Below is a small trained network, with its code and all its weights. Each question gives an input and a class and asks what happens when units are switched off, that is, made to give their printed mean instead of their output.

import numpy as np


def w(rows, s, z=0):
    codes = np.array(rows[::2]) - 128.0
    scale = np.full(codes.shape[1], s)
    scale[-1] = z or s
    return codes * scale


def f(y):
    return np.maximum(y, 0)


def log_softmax(a):
    a = a - a.max(-1, keepdims=True)
    return a - np.log(np.exp(a).sum(-1, keepdims=True))


def net(x, mask):
    res = np.array(x, float).reshape(1, 3) / 4 @ E
    y = f(res @ A[0][:, :-1].T + A[0][:, -1])
    res = res + np.where(mask, y, B[0][:, -1]) @ B[0][:, :-1]
    return log_softmax(res[-1] @ U[:, :-1].T + U[:, -1])


A, B = {}, {}
E = w([
[170,93,182,95,16,72,89,32,3,168,170],'x0',
[139,32,208,153,74,241,244,120,77,254,191],'x1',
[241,199,99,207,163,99,136,90,173,134,192],'x2',
],0.0098)
A[0] = w([
[49,163,116,95,138,87,53,136,132,91,91,243],'N0',
[2,55,148,71,99,175,139,160,89,134,107,114],'N1',
[79,161,105,125,161,95,71,172,154,91,85,172],'N2',
[122,189,107,127,146,94,123,137,158,90,105,99],'N3',
[106,85,164,74,58,91,76,65,18,132,135,164],'N4',
[113,72,148,145,151,183,191,152,143,172,127,160],'N5',
[139,93,179,149,94,172,170,81,68,156,143,254],'N6',
[186,75,158,147,141,91,111,137,115,142,102,209],'N7',
[147,95,163,153,146,108,115,147,122,125,93,75],'N8',
[191,161,129,171,152,112,108,120,146,128,142,114],'N9',
],0.012,0.0045)
B[0] = w([
[168,86,85,5,59,85,187,142,58,142,126,247],'N0',
[135,58,195,77,156,85,140,124,105,168,98,228],'N1',
[34,149,152,40,203,110,148,117,193,136,125,242],'N2',
[175,87,52,173,129,146,82,92,150,254,173,210],'N3',
[131,211,53,126,109,134,156,124,163,72,149,252],'N4',
[135,165,111,138,113,180,195,214,128,68,143,208],'N5',
[85,75,61,58,93,129,166,174,138,144,154,232],'N6',
[193,158,67,86,169,154,144,100,80,165,112,160],'N7',
[134,112,108,151,120,148,115,133,136,115,175,128],'N8',
[116,130,98,100,131,52,48,114,127,126,131,186],'N9',
],0.014,0.019)
U = w([
[127,163,132,189,195,171,82,127,180,154,152,68],'0',
[129,224,76,91,121,103,123,99,144,101,157,239],'1',
[104,131,206,116,200,139,141,153,134,77,76,26],'2',
[92,2,139,57,113,136,143,157,73,196,146,230],'3',
[100,118,177,163,117,122,72,91,129,58,97,8],'4',
[63,173,179,169,123,82,106,83,91,99,83,3],'5',
[129,169,125,160,104,220,157,182,124,58,158,40],'6',
[197,150,136,194,125,134,48,70,45,124,109,30],'7',
],0.0096,0.0024)

Each question gives the input, the list of numbers given to net, and the class t.
The units are the neurons (one row each of A and B). Each row of codes is followed by its name. A weight is (code - 128) times the scale printed after its matrix; where a second scale follows, it is the last column's (A, B and U).
mask holds one flag per neuron, in row order. A switched-off neuron (its flag False) gives its mean, the last column of its row in B, instead of its output. The means were averaged over made-up inputs and are rounded, as every weight is.
A unit's drop is (log p(t) with every unit on - log p(t) with that unit switched off) / (log p(t) with every unit on - log p(t) with every unit switched off).
The circuit of an input: a set's keep is (log p(t) with only the set's units on - log p(t) with every unit switched off) / (log p(t) with every unit on - log p(t) with every unit switched off). Starting from all 10 units, units are removed one at a time, each time the one whose removal leaves the highest keep (on an exact tie, the one counted first), for as long as the keep stays at least 0.8.
circuit, biggest first: the units of the circuit, biggest drop first
most important unit: the unit with the biggest drop
k most important neurons: the k neurons with the biggest drops, biggest first
drop when u is switched off: that unit's drop, to one decimal
input [-2,6,5], class 6: circuit, biggest first => [N5 N0]
input [-2,7,5], class 6: most important unit => N5
input [6,6,6], class 1: 2 most important neurons => [N4 N1]
input [-6,-8,6], class 3: 4 most important neurons => [N4 N0 N3 N5]
input [1,-1,4], class 7: 2 most important neurons => [N2 N4]
input [-2,-8,3], class 3: 2 most important neurons => [N4 N0]
input [3,1,8], class 1: 3 most important neurons => [N1 N0 N3]
input [-5,-4,1], class 3: 2 most important neurons => [N4 N0]
input [0,-8,3], class 3: 2 most important neurons => [N4 N0]
input [2,-2,-2], class 1: 2 most important neurons => [N6 N1]
input [5,5,1], class 1: 2 most important neurons => [N4 N0]
input [0,2,6], class 1: 4 most important neurons => [N1 N0 N3 N9]
input [-7,-4,2], class 3: 3 most important neurons => [N4 N0 N3]
input [-5,-6,1], class 3: circuit, biggest first => [N4]
input [-4,5,8], class 6: circuit, biggest first => [N5 N0]
input [-3,8,7], class 6: drop when N1 is switched off => 0.2
input [-6,8,6], class 6: drop when N5 is switched off => 0.2
input [8,5,8], class 1: drop when N4 is switched off => 0.8
